(in the rows, 128 means zero)
[163 130  80 104  81 104 163 107  75 121 141 125 136 106  97 176 103 128
 142 134 137 113 138 113 102 158 169 124 139 159  88 155 133 146 173 130
 152  65 153 169 148 103  92 116 181 140]
Gege
[110 121 117  92 133  73 113 132 176  92 112 105 202 124 116 185  80  87
 136 120 120 162  93 176 112 117 157 124 141 151 154 130 190 131 128 131
 116 125 130 136 155 181 105 108 157 135]
pigov
[128 131 126 129 129 128 124 138 131 133 140 139 129 131 128 131 129 136
 135 123 134 124 123 129 142 137 154 127 140 122 125 118 119 129 135 125
 125 123 126 127 144 117 124 129 130 143]
Gege
[133 129 101 145 120 123 139 125 114 133 133 127 110 132 138 121 115 130
 124 136 144 126 137 110 131 106 115 146 123 137 124 132 143 139 128 139
 134 133 130 129 125 132 138 117 130 137]
sigap
[127 121 105 147 102 123 149 125 134 112 115 108 137 121 125 131 124 119
 121 147 138 125 134 144 105 143 127 117 129 145 117 137 124 129 119 147
 139 110 125 138 146 123 141 123 138 134]
niba
[126 123 139 115 123 143 126 119 127 134 132 108 138 131 127 133 117 135
 127 134 131 135 130 121 123 123 112 140 134 128 127 130 151 129 126 117
 131 127 131 141 124 131 138 128 127 125]
pusar
[103 111 110 114 120 123  99 108 123 102 131 143 117 120 138 129 160 112
 160 114 133 166 132 206 148 127 177 112 124 112 144  80 118 154 109  96
 114 142 132 134 110 138 107 138  86 137]
sigap
[131 126 106 137 125 107 162 120 120 124 127 135 120 138 118 127  97 132
 122 146 131 140 125 108 114 119 134 122 132 134 126 138 139 137 147 133
 140 103 132 121 123 123 123 100 142 135]
pigov
[136 120 131 141 129 108 160 136 132 140 123 107 122 134 154 112 138 142
 116 132 123 127 121 130 126 134 143 134 114 116 132 155 145 131 133 149
 153 123 105 109 143 109 129 150 147 134]
Zakud
[109  80 107 130 125  91  65 150 122 101 166  86 184 139 156 158 134 131
 136 129 131 184 107 179 110 142 178  64 154 124 134  89 108  87 139  96
 159  76 116 130 139 140 159 188 157 127]
tolav
[122 130 135 139 126 124 127 138 133 132 130 127 115 130 130 124 124 130
 127 130 130 128 120 147 137 137 139 128 133 123 123 125 128 134 130 136
 144 124 127 120 136 114 136 124 126 132]
Zuvu
[ 86 127 139 139 122 121  62 121  85 125 122 121 175 164 109 120 102 105
  98 126 156  72 155 113 101 176  72  95 129 133  90 113 121 117 142 138
 136 163 164 154 108 114 136 117 154 184]
tolav
[129 128 132 129 129 132 150 146 126 142 111 124 133 120 138 132 122 139
 108 132 128 114 137 134 119 145 116 132 141 119 127 140 112 114 111 143
 141 124 134 108 165 109 150 133 132 130]
pigov
[134 125 131 120 121 141 131 117 131 140 135 120 146 137 134 135 115 138
 119 129 137 123 130 109 127 121 120 134 131 130 129 127 131 138 124 130
 135 133 129 130 129 131 135 130 119 138]
pusar
[130 131 128 136 121 141 114 128 132 133 134 130 142 136 130 133 123 139
 118 131 139 124 143 107 134 131 128 126 131 128 116 125 128 133 119 141
 129 136 132 122 126 128 145 126 125 137]
nafu
[106 108 118 128 115 153 120 148 127 103 138 118 124 115 132 104 119 122
 117 146 119 145 146 134 109 118 110 129 117 145 122 140 128 137 133 126
 122 121 129 132 129 118 145 125 132 110]
tolav
[132 131 140 122 129 118 168 116 151 117 112 137 139 131 126 107 126 123
 110 132 133 123 130  89 122 109 112 141 128 126 137 135 135 120 116 143
 118 165 118 107 131 122 122 128 122 144]
niba
[ 78  92 129  94 110 113 165  82 132  86 120  87 169 104 100 179 165  91
 133 184 116 154 112 160  51  98 125 135 154 147 142  95 109 159 113 140
 129  97 118 146 176 129 113  76 169 136]
niba
[138 126 155 108 125 154 128 162 132 119 111 145 101  98  85 138 116 111
 109 117 121 141 124  96 134 153 122 126 141 148 107 156 125 154 103 111
 114 150 126 113 111  93 128 158 102  98]
pigov
[161 122 138 126 110 123 192 122 113 135 122 112 144 145 100 162  83 155
 106 151 147 105 121  78  83 140 119 122 133 126 136 128 106 101  89 148
 144  84 126  98 122  95 155 134 135 166]
Gege
[122 121  89 143 117 108 134 128 122 128 123 133 116 131 148 122 128 114
 130 129 152 130 129 133 121 141 133 129 117 131 124 127 111 142 152 140
 157 118 143 154 147 122 121 138 152 141]
tolav
[131 108 141 138 150 139 114  64 160 130 120  76 195 131 154 133 125 120
 124 113 166 116 151 126 126 138 107 163 132 102 168 119 215 152  98 154
 147 135 158 144 133 151 144 120 138 136]
Zuvu
[138 133 107 137 123 130 137 129 131 136 132 129 134 129 134 127 113 125
 125 128 139 124 133 105 131 106 129 141 127 135 121 131 134 141 125 143
 129 143 133 125 122 130 135 120 120 128]
sigap
[100  99 131 128 111 154 112 131 114 118 153 159 171 114 166 130 137 119
 159 108 136 144 154 158 144 118 136 116  91 106 143 106 112 139 130 135
 132 106  99 109 103 177 154 150 114 133]
Zakud
[129 131 122 137 128 148 122 134 131 138 122 111 135 133 124 119 123 134
 118 129 131 121 128 107 130 124 122 138 122 126 120 129 141 135 123 140
 132 145 132 126 122 122 127 123 122 125]
Zuvu
[121 130 131 172  96  97 172 154  98 149 143 161 143 147 127 183 138 137
 170 123 159  97 113 174  93 109 151 191 119 164 151  67 150 115 137 131
 159 133  94 123 140 129 202  96 167 186]
Zakud
[107 137 129 121 128 116 136 151 120 135 124 109  84 129 137 127 134 131
 131 128 128 142 136 137 124 148 120 142 127 112 119 137 134 111 133 139
 141 125 118 139 137 117 146 139 131 126]
Zakud
[123 134 133 128 130 117 138 141 133 136 134 139 125 134 127 137 128 124
 131 122 127 134 125 138 140 144 150 134 136 126 126 124 134 125 134 133
 133 141 122 128 136 114 133 129 133 134]
Zakud
[127 119 116 116 132 102 155 147 147 135 143 141 117 136 134 120 115 133
 125 134 124 145 119 128 125 131 154 137 132 129 127 127 139 136 165 128
 146 107 124 123 118 120 129 110 154 139]
pusar
[131 130 138 128 128 136 132 120 122 128 124 117 141 138 122 129 122 142
 111 131 134 124 141 114 115 127 120 131 132 129 130 127 138 131 126 133
 123 129 122 125 133 130 133 117 131 138]
pigov
[133 125 137 117 122 135 135 118 137 133 132 132 146 134 127 130 117 145
 124 129 132 133 137 116 129 122 128 133 123 136 132 134 145 146 134 125
 128 129 120 127 123 135 126 118 119 139]
pusar
[119 122  96 124 126 126 130 139 139 129 126 125 115 132 137 129 119 138
 124 135 141 156 135 134 116 141 129 120 127 124 129 141 133 132 136 135
 154 106 125 123 123 133 124 136 127 126]
pusar
[144 103 156 130 125 109 104 118 135  99 153 128 172 117  86 159 121 113
 177 118 122 115 116 147 162 129 124 103 176 134 140 116 155 116 110  68
 120 128 156 109 130 145 141 139 128 142]
pigov
[137 134 126 128 128 126 114 124 132 121 132 119 126 133 129 130 118 131
 120 140 135 131 138 108 127 129 121 133 128 126 122 138 141 139 123 140
 125 137 132 127 128 130 136 115 128 129]
nafu
[131 126 133 138  83  80 163  92 134 150 120 122 146 135 100 150 118 142
 127 136 128 127 141 149 137 161 184 123 167 174 104 146 141 152 149 130
 159  95 132 187 170  89 121 123 163 179]
niba
[136 128 132 118 125 147 120 125 144 142 135 115 137 143 137 132 113 147
 110 133 137 123 133  99 135 119 122 134 126 137 137 128 135 131 121 136
 127 136 126 126 130 133 130 132 121 138]
pusar
[114 128 103 124 138 137 131 135 115 126 123 123 117 126 132 116 143 122
 131 129 136 122 144 103 109 129 114 128 130 101 122 117 127 129 124 132
 126 123 108 126 118 141 128 112 130 125]
Gege
[139 127  76 121 144 142  79 133 158 131 116  66 118 129 179  87 105 104
 101 129 131 122 102 120 144 134 171 149  87 147 143 155 136 165 143 170
 156 167 133 157 165 103 109 145 150 104]
Zuvu
[125 139 117 143 124 118 130 136 134 137 118 131 103 137 145 144 115 119
 126 137 147 126 127 110 133 131 113 129 129 117 113 130 105 122 125 159
 141 132 134 135 144 111 155 121 121 135]
nafu
[117 109 135 108 121 110 101 105 162  89 137 119 113 110 148 179 134  71
 156 127 129 152  96 179 158 132 149  85 140 118 143 122 142 143 123 165
 133  95 110 126 137 177 120 144 144 118]
nafu
[140 134 105 120 113 108 145 125 144 120 119 103 139 132 122 115 115 124
 138 118 115 119 111 142 133 119 166 111 125 128 115 143 146 133 152 143
 151 144 120 139 118 117 108 150 128 142]
sigap
[123 131 147 116 136 142 152 138 147 130 126 125 155 128 125 110 132 126
 116 120 119 130 147 126 113 137 114 149 123 107 127 150 132 135 118 137
 131 148 120 111 134 114 135 125 121 125]
Zakud
[153 106  99 195 164 129 139 137 160 155 171 142 117 123 141 136 101 107
  96 134 155 154 122  73 177 102  42 146 168 126 135 153 119 116  89 106
 171 140 200 139 162 131 177 123 137 108]
pusar
[109 128 123 116 122 133 116 116 118 111 131 119 120 117 131 111 127 127
 143 129 142 133 149 118 123 133 106 126 130 105 114 135 135 137 137 116
 141 101 129 146 139 141 129 128 130 125]
Gege
[128 129 130 133 128 133 126 131 131 128 124 115 137 131 124 122 121 136
 120 133 132 127 133 119 117 128 126 133 123 123 124 133 141 139 124 138
 134 131 130 118 118 122 125 122 122 126]
Zuvu
[140 128 128 133 126 139 134 126 127 118 128 130 130 126 122 120 120 129
 115 131 136 129 144 104 122 118 119 134 132 132 134 136 143 138 120 131
 119 145 132 117 119 136 131 117 122 127]
pigov
[ 76 120 175 139 139 140 161 115 148 129 116 159 165 140 159 101 117 143
 134 119 144 185 141 164 112 124 109 130 127  66 122 136 148 152 120 132
 109 103 110  72  84 142 143 126  63 124]
pusar
[113 128 186 127 110  75 132 145  87 122 130 157  23 102 159 162 135  84
 151 154 159 126 129 152 125 148  99 149 162  89 131 153 112 164 106 180
 143 119  87 106 111 106 169 127 106 155]
nafu
[120 128 117 154 125 102 131 127 123 127 123 132 127 127 134 142 144 130
 135 132 133 133 136 151 130 137 140 114 136 126 120 131  90 139 133 142
 144 122 127 137 140 133 135 147 141 143]
nafu
[ 96  89 101 128 116 150  45 151 128 121 114 123 190 106 119 185 125 117
 165 123 140 147 146 160 135 164  80 112 131 160 134 133  83 136  93 112
 125 111 150 153 202 164 159 165 109 145]
Gege
[134 121 125 131 133 135 121 120 129 119 139 125 165 127 131 127 124 126
 116 139 130 126 134 102 124 125 129 116 130 137 128 125 128 131 126 142
 102 135 120 113 126 145 127 117 125 125]
niba
[154 100 146 116 147 111  39  99 141 118 144  83 229 136 192 162 155 164
 180 149 131 102 137 154 136 113 188  81 122 104 211 112 167 100 113 153
 101 117  71  74 123 170 114 146 105 135]
niba
[133 127 131 133 131 137 141 130 136 120 128 120 155 124 124 132 119 125
 110 136 125 112 124 117 121 130 122 127 133 142 126 122 136 122 121 141
 105 140 133 123 135 126 131 132 128 122]
niba
[ 97 139 136 153 158  76 155 126 126 123 121 182 128 143 114 161 105  99
 141 117 180 107 205  23 107 130  10 161 135 129  99 156 105 125 156 156
 107 138 174 117 111 109 149  84 138 158]
Zakud
[150 118 128 188 110 121 104 144 121 131 107  94 156 146  86 150 134 150
 127 159 145  85 173 131  78 144  71 146 131 184 130 125 149 129  94  87
 144  98 139 158 143 129 166 109 174 135]
Zuvu
[156  93 121 120 109 135 141 143 129 118 122  94 136  92  72 157 131 121
 118 143 112 117 138 140  99 164  72 155 143 155 122 182 139 171  79 103
 145 113 163 143 187  94 125 124 132 147]
Gege
[130 124  97 125 111 152 154 128 128 138 136 134  84 123 144 116 118 121
 113 141 151 136 128  96 122 131 116 139 135 127 117 136 119 152 133 150
 171 123 128 131 138 117 151 121 126 122]
pusar
[116 127 103 136 134 120 127 144 128 136 115 134 112 134 141 127 120 127
 125 130 144 149 138 120 120 133 120 140 131 119 131 138 131 137 136 141
 144 129 118 129 140 115 139 118 119 134]
pigov
[173 137 107 148 138 107 166 121 126 135 130 139 172 122 136 137 120 139
 106 137 144 103 135  83 129 132 120 125 142 122 128 150 121 114 137 156
 134 142 138 120 156 118 117 132 139 134]
niba
[120 116 119 135 129 137 143 117 147 133 129 128 145 143 126 115 111 133
 114 128 137 127 137 107 136 121 109 132 130 134 122 128 156 137 128 118
 131 131 138 123 121 126 132 112 135 140]
pusar
[111 153 137  94 113 104 132 164 135 125 112 112  79 100 131 136  98 101
 170 121 155  50 108 106 130 132 107 159 132 116 130 113  90 122 126 152
 182 166 132 136 172  99 194 125 110 166]
pigov
[129 108 120 115 117 121 151 118 125 120 137 136 140 119 115 142 120 118
 141 142 136 142 137 122 114 119 112 149 138 130 142 132 146 131 126 117
 140 115 138 133 137 115 132 108 144 138]
tolav
[121 120 199 103 153 135 116 113 144 155  85 139 111 144 140 139 104 111
  62 112 118 104 128 130 113 155  62 129 110 149 170 127 124 128  62 148
 144 174 127 131 140 143 159 170 114 138]
pusar
[144 137 107 136 133 162 124 146 154 109 148 112  44 105 156  93 133 149
 129 151 126 156 130  75 142  83  88 157 110 130 110 155 140 160 126 120
 125 126 139 111 170 130 158 114  81  58]
nafu
[118 122 135 129 130 144 124 132 196 114 151 143 147 139 116 135  60 117
 107 139 125 157  99 140 155  93  99 134 147 158 154 129 203 114 111 133
 145 126 162 109 157 161 152 123 132 119]
sigap
[128 131 132 135 128 119 136 137 133 130 122 141 121 133 123 135 122 137
 122 128 130 126 125 143 138 141 150 117 143 131 135 124 130 124 130 133
 131 132 127 115 138 115 130 129 126 143]
pigov
[120 122 132 121 120 132 156 105 130 140 113 130 155 135 128 135 117 131
 122 128 139 117 159 113  98 132  97 142 133 130 120 134 136 138 128 131
 146 124 140 140 129 114 144 111 130 138]
pusar
[105 119  79 151 140 113 130 148 149 163 154 122 166 116 162 173 113 129
 129 141 134 137 128 182 127 131 167 169 150 171 147 113  57 179 152 148
 155 102 137 187 228 124 172  98 156 142]
pusar
[145 124 148 118 119 125 121 120 117 129 137 160 127 173  96 129  89  91
 129 136 120 120 124 144 108 150 140 129 165 148 141 104 163 112 130 103
 124 134 141 125  95 117 140  93 161 139]
pigov
[123 124 129 130 129 120 124 132 136 136 134 143 129 130 142 125 124 128
 135 127 132 125 122 134 139 132 150 126 131 130 137 124 131 136 141 136
 133 134 124 127 138 118 130 129 127 134]
tolav
[158 131  78 100  87 143 146 157 168 171 106 122 105 115 117 178 124 119
 166 136 118 159  78 174 130 161 221 137 145 141 145 125 113 124 113 146
 181 119 154 176 170  92 119 148 109 110]
tolav
[130 126 113 136 129 135 134 130 123 134 140 119 144 137 137 134 122 124
 120 129 140 139 145  97 116 122 121 146 128 131 123 127 139 133 125 132
 129 138 132 135 129 126 143 121 131 118]
Zakud
[ 76 161 113 194 144 141 133 138 140 126 100 151 103 144 135 116 131 119
 111 113 164 142 144 106 119  83  47 166 127 138  99 118 148 131 119 126
 110 177 161 134 132 142 129 124 102 102]
Zuvu
[132 128 131 126 123 123 134 109 129 138 123 110 158 125 141 123 120 120
 113 126 140 115 120 118 133 134 127 124 126 107 121 139 121 128 121 153
 167 133 128 123 153 124 135 119 148 139]
Zuvu
[126 126 122 129 130 133 124 143 132 131 138 146 122 130 131 135 137 132
 133 123 131 128 127 142 133 145 148 125 136 123 128 121 115 133 132 131
 124 116 122 116 146 118 126 124 129 139]
Gege
[131 123 139 124 127 143 128 128 137 140 136 129 151 134 134 138 118 147
 120 136 138 133 137 109 125 118 114 138 129 130 134 129 134 134 123 127
 128 128 125 120 131 130 141 118 119 133]
pusar
[124 129 128 130 133 138 124 124 121 130 134 126 129 134 127 133 130 120
 124 132 137 142 150 102 118 129 114 147 123 131 124 132 150 136 126 130
 117 140 131 136 119 125 135 106 132 113]
Zakud
[122 133 153 131 129 112 145 125 120 128 132 114 124 142 124 117 130 127
 103 128 118 131 137 117 108 134 118 130 139 130 122 134 129 116 127 137
 141 154 132 136 127 131 144 144 146 134]
Zakud
[ 59 147 111 123 119 166  96 145 132 119 123 136 169 147 111 125 174 147
 193 128 138 117 196 141  69 115  82 139 135 107  99 104  62 117 152 107
 104  98 125 123 150 142 124  94 112 136]
Gege
[140 135 186  95 125 128  40 127 123 117 125 113   4 128 153 126 109  80
 137 165 136 124 113 129 144 167 122 111 151 141 169 154 101 136 104 164
 136 139 123 136 136 134 150 159 123 102]
pigov
[123 131 122 134 116 110 144 135 131 127 123 146 117 122 151 121 137 139
 128 127 136 127 146 156 131 113 145 136 115 127 129 123 139 134 127 134
 128 118 116 110 127 133 127 121 128 135]
sigap
[157 119 110 132 118 154 154 117 106 145 142 147 210 144 143 172 129 140
  86 110 160 143 172 122  96 149 126 149 126 116 135 123 153 112  99 151
 121 124 135  97 127 127 129 120 140 139]
Zakud
[121 136 140 140 133 138 120 140 130 149 123 156 141 151 130 135 123 138
 104 121 134 120 149 121 113 139  77 131 127 140 116 123 104 118 131 134
 130 150 150 133 143 144 150 122 121 141]
pusar
[116 115  98 164 161 110 121 143  96 139  91 120 163 172 131 133  98 123
  50 145 126 116 148  82  65 154  68 137  98 195 116 123 120 136 137 149
 109 172 148 156 159 117 154 122 165 132]
Zakud
[130 128 127 132 131 145 127 127 129 125 134 128 131 136 128 126 116 138
 111 133 136 131 141 114 123 129 124 129 133 133 132 126 141 136 129 137
 119 125 129 116 132 130 138 110 125 129]
pigov
